Below is a small trained network, with its code and all its weights. Each question gives an input and a class and asks what happens when units are switched off, that is, made to give their printed mean instead of their output.

import numpy as np


def w(rows, s, z=0):
    codes = np.array(rows[::2]) - 128.0
    scale = np.full(codes.shape[1], s)
    scale[-1] = z or s
    return codes * scale


def f(y):
    return y / 2 * (1 + np.tanh(0.7978845608 * (y + 0.044715 * y**3)))


def log_softmax(a):
    a = a - a.max(-1, keepdims=True)
    return a - np.log(np.exp(a).sum(-1, keepdims=True))


def net(x, mask):
    res = np.array(x, float).reshape(1, 7) / 4 @ E
    y = f(res @ A[0][:, :-1].T + A[0][:, -1])
    res = res + np.where(mask, y, B[0][:, -1]) @ B[0][:, :-1]
    return log_softmax(res[-1] @ U[:, :-1].T + U[:, -1])


A, B = {}, {}
E = w([
[110,105,185,108,170,189,63,163,72,196,33,76],'x0',
[193,71,113,167,70,183,121,87,179,134,105,40],'x1',
[96,113,21,161,218,104,47,76,157,122,106,123],'x2',
[146,146,187,90,209,157,140,160,151,2,148,33],'x3',
[187,110,48,169,153,191,195,142,34,115,119,164],'x4',
[93,78,153,191,103,174,56,222,146,96,178,191],'x5',
[198,158,206,110,155,192,92,33,124,96,124,180],'x6',
],0.0081)
A[0] = w([
[178,173,204,99,53,131,181,209,110,97,140,116,77],'n1',
[137,109,151,113,200,117,117,116,81,74,181,72,47],'n2',
[129,193,157,62,142,82,211,78,130,166,64,130,219],'n3',
[82,123,202,166,117,124,65,142,181,130,181,122,112],'n4',
[64,138,149,69,160,139,125,141,80,159,68,108,122],'n5',
[181,132,194,186,145,190,20,130,149,91,167,239,161],'n6',
[135,84,151,83,117,186,80,169,71,136,25,129,129],'n7',
[99,85,124,125,84,115,152,118,125,195,102,177,74],'n8',
[146,139,115,178,81,130,87,58,94,207,130,172,85],'n9',
[102,109,164,132,173,164,62,146,100,157,56,105,131],'n10',
[146,96,102,190,39,113,94,92,116,201,119,124,86],'n11',
[71,169,129,26,205,87,158,115,85,140,133,211,139],'n12',
[100,98,162,106,131,165,101,154,66,154,49,69,65],'n13',
[115,121,98,154,82,112,164,85,146,45,199,145,57],'n14',
[181,97,62,199,203,165,163,157,104,107,96,159,88],'n15',
[186,40,164,180,47,184,154,90,196,172,119,80,120],'n16',
[139,150,213,83,58,118,195,150,106,166,130,114,88],'n17',
[159,179,130,107,183,79,167,99,131,108,90,70,99],'n18',
[88,153,150,58,132,73,130,82,183,157,81,101,176],'n19',
[119,73,123,221,164,192,158,168,90,96,135,199,156],'n20',
[198,219,191,140,172,197,104,79,165,124,125,211,159],'n21',
[158,150,164,116,204,108,104,165,93,91,172,18,41],'n22',
[136,110,126,104,119,178,149,154,195,46,110,73,69],'n23',
[133,131,181,96,89,67,90,85,173,152,129,108,164],'n24',
[176,133,110,114,152,145,126,183,151,30,100,88,82],'n25',
[130,182,77,84,143,76,166,129,129,151,86,91,163],'n26',
[142,131,121,99,172,138,122,155,153,66,125,98,57],'n27',
[56,142,83,144,99,111,243,216,150,148,78,68,226],'n28',
[95,206,131,65,73,112,99,118,213,155,109,85,150],'n29',
[94,162,173,85,216,101,136,184,99,143,137,230,72],'n30',
[161,159,155,145,158,146,175,179,129,70,114,89,54],'n31',
[180,189,138,53,161,121,143,2,114,155,104,120,168],'n32',
[88,65,54,94,166,78,123,184,144,142,132,105,173],'n33',
[100,137,55,155,211,74,68,79,154,97,78,122,45],'n34',
[106,117,127,118,85,102,134,52,114,199,87,202,37],'n35',
[123,126,58,186,225,116,34,70,163,100,113,111,68],'n36',
[187,90,110,147,85,165,80,129,174,127,83,92,85],'n37',
[211,111,104,158,99,161,135,74,178,129,101,45,254],'n38',
[58,95,123,192,121,120,127,199,134,134,191,96,183],'n39',
[96,115,192,120,139,111,47,150,226,150,151,169,159],'n40',
[209,157,64,133,184,114,198,99,34,154,119,97,171],'n41',
[153,118,118,159,83,189,209,174,57,71,54,177,88],'n42',
[161,170,88,146,86,80,176,86,198,50,183,150,145],'n43',
[92,77,117,148,101,209,71,182,152,59,128,182,132],'n44',
],0.0072,0.0021)
B[0] = w([
[132,79,108,178,77,190,88,131,112,75,83,191,213],'n1',
[98,147,192,132,110,55,130,176,169,141,128,158,170],'n2',
[132,73,129,145,67,103,123,176,76,135,167,110,202],'n3',
[89,163,127,178,115,126,181,104,97,136,141,80,185],'n4',
[100,134,46,86,132,129,159,101,79,117,118,142,187],'n5',
[208,50,158,110,183,151,143,192,101,148,193,85,254],'n6',
[60,133,80,42,166,109,152,58,80,101,140,167,218],'n7',
[127,155,186,192,131,42,55,176,172,81,69,140,170],'n8',
[145,177,168,190,175,76,75,186,168,114,75,123,193],'n9',
[96,87,60,76,109,88,113,78,70,154,104,171,208],'n10',
[128,207,151,104,174,88,110,197,130,104,93,133,188],'n11',
[155,207,58,81,104,150,178,173,216,89,165,45,203],'n12',
[102,103,59,53,159,112,166,90,68,161,105,209,206],'n13',
[77,125,90,52,186,72,179,55,88,175,99,242,181],'n14',
[55,179,185,170,116,146,133,40,160,118,132,103,197],'n15',
[107,175,59,76,89,141,150,172,193,88,139,130,208],'n16',
[106,76,156,196,52,193,91,134,85,16,88,205,204],'n17',
[158,111,146,161,155,103,166,191,104,132,98,117,180],'n18',
[120,138,144,201,140,137,197,87,113,174,172,112,184],'n19',
[71,134,149,183,135,85,171,106,129,154,181,43,215],'n20',
[190,109,121,88,211,179,60,109,207,114,131,138,228],'n21',
[109,169,127,148,189,71,100,166,121,142,76,157,194],'n22',
[105,157,105,134,112,69,112,164,165,111,68,131,175],'n23',
[71,131,163,136,140,144,147,93,103,141,153,92,175],'n24',
[144,182,138,153,171,46,94,135,158,111,59,115,180],'n25',
[187,96,132,127,136,156,162,179,85,129,125,103,176],'n26',
[133,159,177,123,147,82,84,175,106,94,78,175,161],'n27',
[236,70,160,89,221,197,11,79,194,89,184,123,213],'n28',
[78,126,175,172,166,183,140,35,108,157,133,93,178],'n29',
[104,220,36,57,66,165,163,186,230,102,141,71,210],'n30',
[107,154,150,208,138,80,118,118,134,107,92,150,174],'n31',
[208,70,139,131,145,155,117,193,82,156,183,92,215],'n32',
[154,106,131,129,144,195,28,125,140,108,123,100,183],'n33',
[97,86,151,207,35,201,98,173,50,50,136,203,191],'n34',
[178,185,174,140,195,45,68,164,107,115,98,145,184],'n35',
[123,141,106,202,17,215,123,177,50,1,141,206,209],'n36',
[121,211,77,82,125,139,170,134,149,134,142,141,176],'n37',
[142,165,67,74,104,132,151,179,151,128,168,42,216],'n38',
[202,76,134,106,178,133,101,118,110,159,202,104,190],'n39',
[76,149,131,186,163,143,156,91,78,156,136,91,201],'n40',
[75,116,219,161,140,131,169,93,99,186,189,68,212],'n41',
[57,160,169,182,112,134,129,59,145,103,134,104,203],'n42',
[88,84,42,52,183,99,166,69,50,176,78,210,206],'n43',
[156,82,155,111,140,81,234,207,2,206,148,48,209],'n44',
],0.0059,0.0097)
U = w([
[127,200,168,165,154,2,71,200,148,109,29,158,64],'0',
[101,82,128,180,8,206,105,154,101,41,106,209,102],'1',
[83,85,44,42,154,73,161,72,94,165,100,218,76],'2',
[158,62,142,138,124,105,160,190,91,169,173,66,251],'3',
[108,224,43,66,64,147,144,181,203,101,154,72,139],'4',
[50,161,191,198,130,142,151,33,133,144,163,70,126],'5',
[202,45,138,91,194,172,36,134,163,109,167,118,196],'6',
[125,106,150,106,109,147,88,98,198,162,105,143,100],'7',
],0.0095,0.0026)

Each question gives the input, the list of numbers given to net, and the class t.
The units are the neurons (one row each of A and B). Each row of codes is followed by its name. A weight is (code - 128) times the scale printed after its matrix; where a second scale follows, it is the last column's (A, B and U).
mask holds one flag per neuron, in row order. A switched-off neuron (its flag False) gives its mean, the last column of its row in B, instead of its output. The means were averaged over made-up inputs and are rounded, as every weight is.
A unit's drop is (log p(t) with every unit on - log p(t) with that unit switched off) / (log p(t) with every unit on - log p(t) with every unit switched off).
The circuit of an input: a set's keep is (log p(t) with only the set's units on - log p(t) with every unit switched off) / (log p(t) with every unit on - log p(t) with every unit switched off). Starting from the 12 units with the biggest drops (on a tie, the unit counted first), units are removed one at a time, each time the one whose removal leaves the highest keep (on an exact tie, the one counted first), for as long as the keep stays at least 0.8.
circuit, biggest first: the units of the circuit, biggest drop first
most important unit: the unit with the biggest drop
k most important neurons: the k neurons with the biggest drops, biggest first
drop of u: that unit's drop, to one decimal
input [-4,8,-5,-8,4,2,-6], class 0: most important unit => n8
input [8,-8,-7,2,-3,-5,0], class 2: 3 most important neurons => [n13; n5; n7]
input [6,-4,4,3,2,6,-8], class 6: 2 most important neurons => [n28; n33]
input [-1,-4,5,0,7,-4,-5], class 5: circuit, biggest first => [n41; n15]
input [5,-3,-3,3,5,-3,5], class 2: 3 most important neurons => [n7; n28; n13]
input [5,-6,-6,-6,8,0,-5], class 5: circuit, biggest first => [n42; n41]
input [-2,8,7,2,-1,4,5], class 4: circuit, biggest first => [n38; n37]
input [7,6,4,0,2,8,1], class 3: 3 most important neurons => [n44; n6; n43]
input [-7,0,0,-4,-7,-8,-2], class 3: 3 most important neurons => [n32; n3; n26]
input [-4,7,1,7,3,7,-4], class 0: circuit, biggest first => [n25; n23]
input [6,7,-6,-4,-7,-2,-4], class 4: 4 most important neurons => [n16; n38; n37; n11]
input [-7,-3,1,0,-6,-1,-4], class 2: 2 most important neurons => [n43; n14]
input [4,-5,-1,7,-8,-5,-8], class 5: 2 most important neurons => [n29; n19]
input [-5,8,0,-5,-5,-6,8], class 4: circuit, biggest first => [n16]
input [-1,-4,2,8,-5,8,-7], class 0: 3 most important neurons => [n22; n25; n27]
input [5,4,-8,8,-4,-6,-5], class 0: 2 most important neurons => [n22; n25]
input [5,6,1,2,-1,2,-1], class 4: circuit, biggest first => [n16; n37]
input [0,-8,-6,3,-6,1,8], class 4: 3 most important neurons => [n30; n12; n28]
input [4,7,7,-5,1,1,-2], class 1: 2 most important neurons => [n36; n34]
input [6,5,6,7,-5,-4,-3], class 0: circuit, biggest first => [n22]
input [6,-6,-2,-5,0,-8,3], class 3: 2 most important neurons => [n32; n3]
input [-1,-5,7,3,-5,-3,2], class 1: drop of n34 => 0.3
input [3,-3,5,1,8,-7,7], class 5: drop of n42 => 0.2
input [-1,3,0,-1,1,5,0], class 3: drop of n25 => 0.0
